Below is a small trained network, with its code and all its weights. Each question gives an input and a class and asks what happens when units are switched off, that is, made to give their printed mean instead of their output.

import numpy as np


def w(rows, s, z=0):
    codes = np.array(rows[::2]) - 128.0
    scale = np.full(codes.shape[1], s)
    scale[-1] = z or s
    return codes * scale


def norm(h):
    return h / np.sqrt((h * h).mean(-1, keepdims=True) + 1e-5)


def f(y):
    return y / 2 * (1 + np.tanh(0.7978845608 * (y + 0.044715 * y**3)))


def log_softmax(a):
    a = a - a.max(-1, keepdims=True)
    return a - np.log(np.exp(a).sum(-1, keepdims=True))


def net(x, mask):
    res = np.array(x, float).reshape(1, 3) / 4 @ E
    u = 0
    for l in range(3):
        y = f(norm(res) @ A[l][:, :-1].T + A[l][:, -1])
        res = res + np.where(mask[u : u + 6], y, B[l][:, -1]) @ B[l][:, :-1]
        u += 6
    return log_softmax(norm(res)[-1] @ U[:, :-1].T + U[:, -1])


A, B = {}, {}
E = w([
[46,128,172,140,173,59,2,130],'x0',
[122,15,116,61,77,95,109,224],'x1',
[71,134,122,168,108,66,215,149],'x2',
],0.0041)
A[0] = w([
[197,170,156,3,167,103,155,171,87],'0.n1',
[80,126,147,96,149,134,201,85,113],'0.n2',
[36,219,146,78,138,53,145,112,55],'0.n3',
[120,184,142,119,214,47,38,122,87],'0.n4',
[178,99,169,110,137,34,132,91,75],'0.n5',
[111,169,127,94,119,111,123,158,1],'0.n6',
],0.0052,0.003)
B[0] = w([
[119,103,120,195,165,166,140,149,138],'0.n1',
[178,168,146,158,65,96,101,185,149],'0.n2',
[159,80,107,194,204,148,152,85,176],'0.n3',
[65,149,141,158,59,176,92,128,253],'0.n4',
[127,88,115,125,126,135,118,129,112],'0.n5',
[62,1,110,172,137,99,69,118,86],'0.n6',
],0.0059,0.003)
A[1] = w([
[100,2,100,78,104,101,164,202,163],'1.n1',
[150,52,110,36,71,166,50,143,78],'1.n2',
[79,46,145,71,202,38,90,122,11],'1.n3',
[89,23,121,121,78,89,61,197,18],'1.n4',
[164,172,147,64,125,186,37,112,155],'1.n5',
[161,102,142,85,142,161,106,175,115],'1.n6',
],0.0076,0.0011)
B[1] = w([
[106,84,161,78,1,163,62,172,254],'1.n1',
[104,70,142,221,216,109,76,89,238],'1.n2',
[96,234,17,157,171,104,197,72,186],'1.n3',
[184,197,134,85,183,111,233,127,245],'1.n4',
[173,130,116,33,123,118,131,179,223],'1.n5',
[174,212,193,253,162,178,75,86,168],'1.n6',
],0.007,0.0053)
A[2] = w([
[39,104,125,194,218,43,116,108,55],'2.n1',
[99,128,100,174,138,67,248,102,172],'2.n2',
[228,159,77,148,235,87,160,150,40],'2.n3',
[148,24,109,253,139,206,85,97,7],'2.n4',
[95,147,115,58,149,135,25,98,70],'2.n5',
[164,101,113,16,105,166,179,72,165],'2.n6',
],0.008,0.0012)
B[2] = w([
[248,68,192,191,136,194,60,124,227],'2.n1',
[41,190,40,118,85,58,108,138,251],'2.n2',
[196,41,180,40,172,147,197,155,253],'2.n3',
[84,208,61,254,143,49,66,72,189],'2.n4',
[19,123,89,116,79,197,224,70,203],'2.n5',
[139,86,173,184,227,91,73,114,195],'2.n6',
],0.0075,0.0054)
U = w([
[214,87,177,50,234,161,169,118,207],'0',
[133,143,115,255,127,120,25,87,192],'1',
[113,201,36,89,114,3,207,163,127],'2',
[136,58,198,89,18,124,108,221,97],'3',
[30,128,139,73,111,230,137,61,12],'4',
],0.0087,0.0011)

Each question gives the input, the list of numbers given to net, and the class t.
The units are the neurons (one row each of A and B). Each row of codes is followed by its name. A weight is (code - 128) times the scale printed after its matrix; where a second scale follows, it is the last column's (A, B and U).
mask holds one flag per neuron, layer by layer. A switched-off neuron (its flag False) gives its mean, the last column of its row in B, instead of its output. The means were averaged over made-up inputs and are rounded, as every weight is.
A unit's drop is (log p(t) with every unit on - log p(t) with that unit switched off) / (log p(t) with every unit on - log p(t) with every unit switched off).
The circuit of an input: a set's keep is (log p(t) with only the set's units on - log p(t) with every unit switched off) / (log p(t) with every unit on - log p(t) with every unit switched off). Starting from the 12 units with the biggest drops (on a tie, the unit counted first), units are removed one at a time, each time the one whose removal leaves the highest keep (on an exact tie, the one counted first), for as long as the keep stays at least 0.8.
circuit, biggest first: the units of the circuit, biggest drop first
most important unit: the unit with the biggest drop
k most important neurons: the k neurons with the biggest drops, biggest first
k most important neurons of layer l: the k neurons of layer l with the biggest drops, biggest first
input [-3,7,0], class 1: circuit, biggest first => 1.n2
input [2,8,5], class 2: 2 most important neurons => 1.n3; 1.n4
input [1,-6,-4], class 4: 2 most important neurons => 1.n4; 2.n5
input [-8,2,7], class 3: circuit, biggest first => 1.n4; 1.n3
input [6,3,2], class 2: 2 most important neurons => 1.n4; 2.n2
input [-5,4,0], class 1: 2 most important neurons of layer 1 => 1.n5; 1.n6
input [6,4,-2], class 0: 2 most important neurons => 1.n4; 1.n2
input [-2,-4,1], class 2: 4 most important neurons of layer 1 => 1.n1; 1.n5; 1.n2; 1.n6
input [-8,1,-6], class 1: circuit, biggest first => 1.n4; 2.n4
input [1,-1,-6], class 4: 3 most important neurons => 1.n5; 1.n4; 2.n5
input [1,8,0], class 0: 4 most important neurons of layer 1 => 1.n4; 1.n6; 1.n3; 1.n2
input [-2,8,-7], class 1: 3 most important neurons => 1.n2; 1.n1; 2.n4
input [5,1,5], class 2: 2 most important neurons => 2.n2; 1.n2
input [7,3,1], class 2: circuit, biggest first => 1.n3
input [-3,-1,2], class 2: 3 most important neurons => 1.n1; 1.n5; 2.n2
input [0,-1,-1], class 0: 4 most important neurons => 1.n5; 1.n1; 2.n6; 2.n2
input [6,5,1], class 2: 4 most important neurons => 1.n4; 1.n3; 2.n2; 1.n1
input [0,3,6], class 3: 2 most important neurons => 1.n1; 2.n2
input [-8,-8,1], class 2: 2 most important neurons of layer 1 => 1.n5; 1.n1
input [4,-2,-1], class 4: most important unit => 1.n2
input [-1,-6,-6], class 0: 2 most important neurons of layer 1 => 1.n1; 1.n5
